Here is a tiny trained network, its code and every weight. The questions are about switching its units off for an input and a class, where a switched-off unit gives its printed mean instead of its output.

import numpy as np


def w(rows, s, z=0):
    codes = np.array(rows[::2]) - 128.0
    scale = np.full(codes.shape[1], s)
    scale[-1] = z or s
    return codes * scale


def f(y):
    return np.maximum(y, 0)


def log_softmax(a):
    a = a - a.max(-1, keepdims=True)
    return a - np.log(np.exp(a).sum(-1, keepdims=True))


def net(x, mask):
    res = np.array(x, float).reshape(1, 4) / 4 @ E
    y = f(res @ A[0][:, :-1].T + A[0][:, -1])
    res = res + np.where(mask, y, B[0][:, -1]) @ B[0][:, :-1]
    return log_softmax(res[-1] @ U[:, :-1].T + U[:, -1])


A, B = {}, {}
E = w([
[11,117,225,254,117,99,91,184],'x0',
[166,98,156,123,104,230,228,237],'x1',
[119,139,122,123,127,137,119,134],'x2',
[86,214,224,47,237,92,208,109],'x3',
],0.0089)
A[0] = w([
[139,132,154,134,82,186,165,197,62],'N1',
[122,122,97,83,132,150,125,101,19],'N2',
[159,121,163,153,94,203,183,184,2],'N3',
[120,134,161,177,134,111,106,154,62],'N4',
[102,168,120,140,99,43,3,3,17],'N5',
[213,156,64,83,109,110,122,66,88],'N6',
[76,146,171,78,197,104,154,116,149],'N7',
[115,129,154,105,157,111,126,128,105],'N8',
[170,122,64,214,67,133,75,125,118],'N9',
[109,121,86,127,177,74,98,109,28],'N10',
[137,77,88,148,119,127,84,140,113],'N11',
[166,141,101,67,121,129,101,120,43],'N12',
[41,115,210,197,113,101,87,149,62],'N13',
[126,168,167,121,148,78,153,116,116],'N14',
[159,96,62,212,54,140,47,118,104],'N15',
[88,56,105,104,104,143,91,125,145],'N16',
[106,187,221,79,112,122,122,90,127],'N17',
[99,166,164,228,105,105,89,146,70],'N18',
[113,172,150,122,177,120,142,118,123],'N19',
[121,112,163,112,108,173,124,119,58],'N20',
],0.014,0.0034)
B[0] = w([
[119,99,108,152,169,90,150,185,182],'N1',
[105,75,119,161,88,165,99,85,154],'N2',
[133,112,101,176,165,120,118,209,187],'N3',
[152,149,81,142,138,166,144,83,167],'N4',
[121,87,94,211,183,112,146,253,253],'N5',
[116,87,90,80,105,220,148,93,211],'N6',
[92,192,137,116,118,98,67,105,209],'N7',
[132,167,134,115,125,115,131,129,157],'N8',
[143,172,185,94,160,65,117,80,212],'N9',
[207,115,135,75,166,102,164,208,168],'N10',
[40,143,149,101,112,133,83,145,174],'N11',
[173,103,113,110,133,144,179,65,170],'N12',
[190,57,100,35,119,168,160,86,228],'N13',
[116,159,168,116,101,105,112,136,179],'N14',
[146,194,203,136,80,72,137,92,229],'N15',
[67,185,84,146,131,140,63,112,164],'N16',
[112,180,167,187,119,115,135,65,192],'N17',
[80,111,78,126,92,233,122,90,204],'N18',
[149,105,179,117,83,76,92,115,177],'N19',
[141,93,151,168,105,120,144,128,138],'N20',
],0.02)
U = w([
[115,182,204,83,90,81,73,139,249],'0',
[151,75,106,44,93,198,124,123,49],'1',
[141,92,134,147,156,92,119,255,109],'2',
],0.009,0.0012)

Each question gives the input, the list of numbers given to net, and the class t.
The units are the neurons (one row each of A and B). Each row of codes is followed by its name. A weight is (code - 128) times the scale printed after its matrix; where a second scale follows, it is the last column's (A, B and U).
mask holds one flag per neuron, in row order. A switched-off neuron (its flag False) gives its mean, the last column of its row in B, instead of its output. The means were averaged over made-up inputs and are rounded, as every weight is.
A unit's drop is (log p(t) with every unit on - log p(t) with that unit switched off) / (log p(t) with every unit on - log p(t) with every unit switched off).
The circuit of an input: a set's keep is (log p(t) with only the set's units on - log p(t) with every unit switched off) / (log p(t) with every unit on - log p(t) with every unit switched off). Starting from the 12 units with the biggest drops (on a tie, the unit counted first), units are removed one at a time, each time the one whose removal leaves the highest keep (on an exact tie, the one counted first), for as long as the keep stays at least 0.8.
units of the circuit, in order: the units of the circuit, biggest drop first
top k neurons: the k neurons with the biggest drops, biggest first
drop when u is switched off: that unit's drop, to one decimal
input [4,-8,-7,2], class 2: units of the circuit, in order : N5
input [8,-7,8,7], class 1: top 3 neurons : N13, N18, N15
input [4,7,2,6], class 2: top 4 neurons : N3, N1, N15, N9
input [7,-6,-4,-3], class 1: top 2 neurons : N13, N18
input [6,-1,2,5], class 1: top 2 neurons : N13, N15
input [-7,8,-4,3], class 2: top 2 neurons : N3, N13
input [0,4,-4,-4], class 0: top 4 neurons : N5, N15, N9, N10
input [-3,2,6,-3], class 0: top 3 neurons : N13, N5, N18
input [8,5,-3,7], class 1: top 4 neurons : N13, N15, N18, N9
input [3,5,-3,4], class 2: top 4 neurons : N15, N3, N9, N1
input [3,4,2,-5], class 0: top 2 neurons : N5, N15
input [3,3,-6,-2], class 1: top 2 neurons : N5, N7
input [-7,2,2,-8], class 0: top 2 neurons : N15, N9
input [7,4,-7,-4], class 1: units of the circuit, in order : N13
input [3,3,-4,1], class 1: drop when N5 is switched off : 5.5
input [2,3,-1,-4], class 0: drop when N5 is switched off : 4.9
input [0,8,-1,-5], class 2: drop when N3 is switched off : 0.4
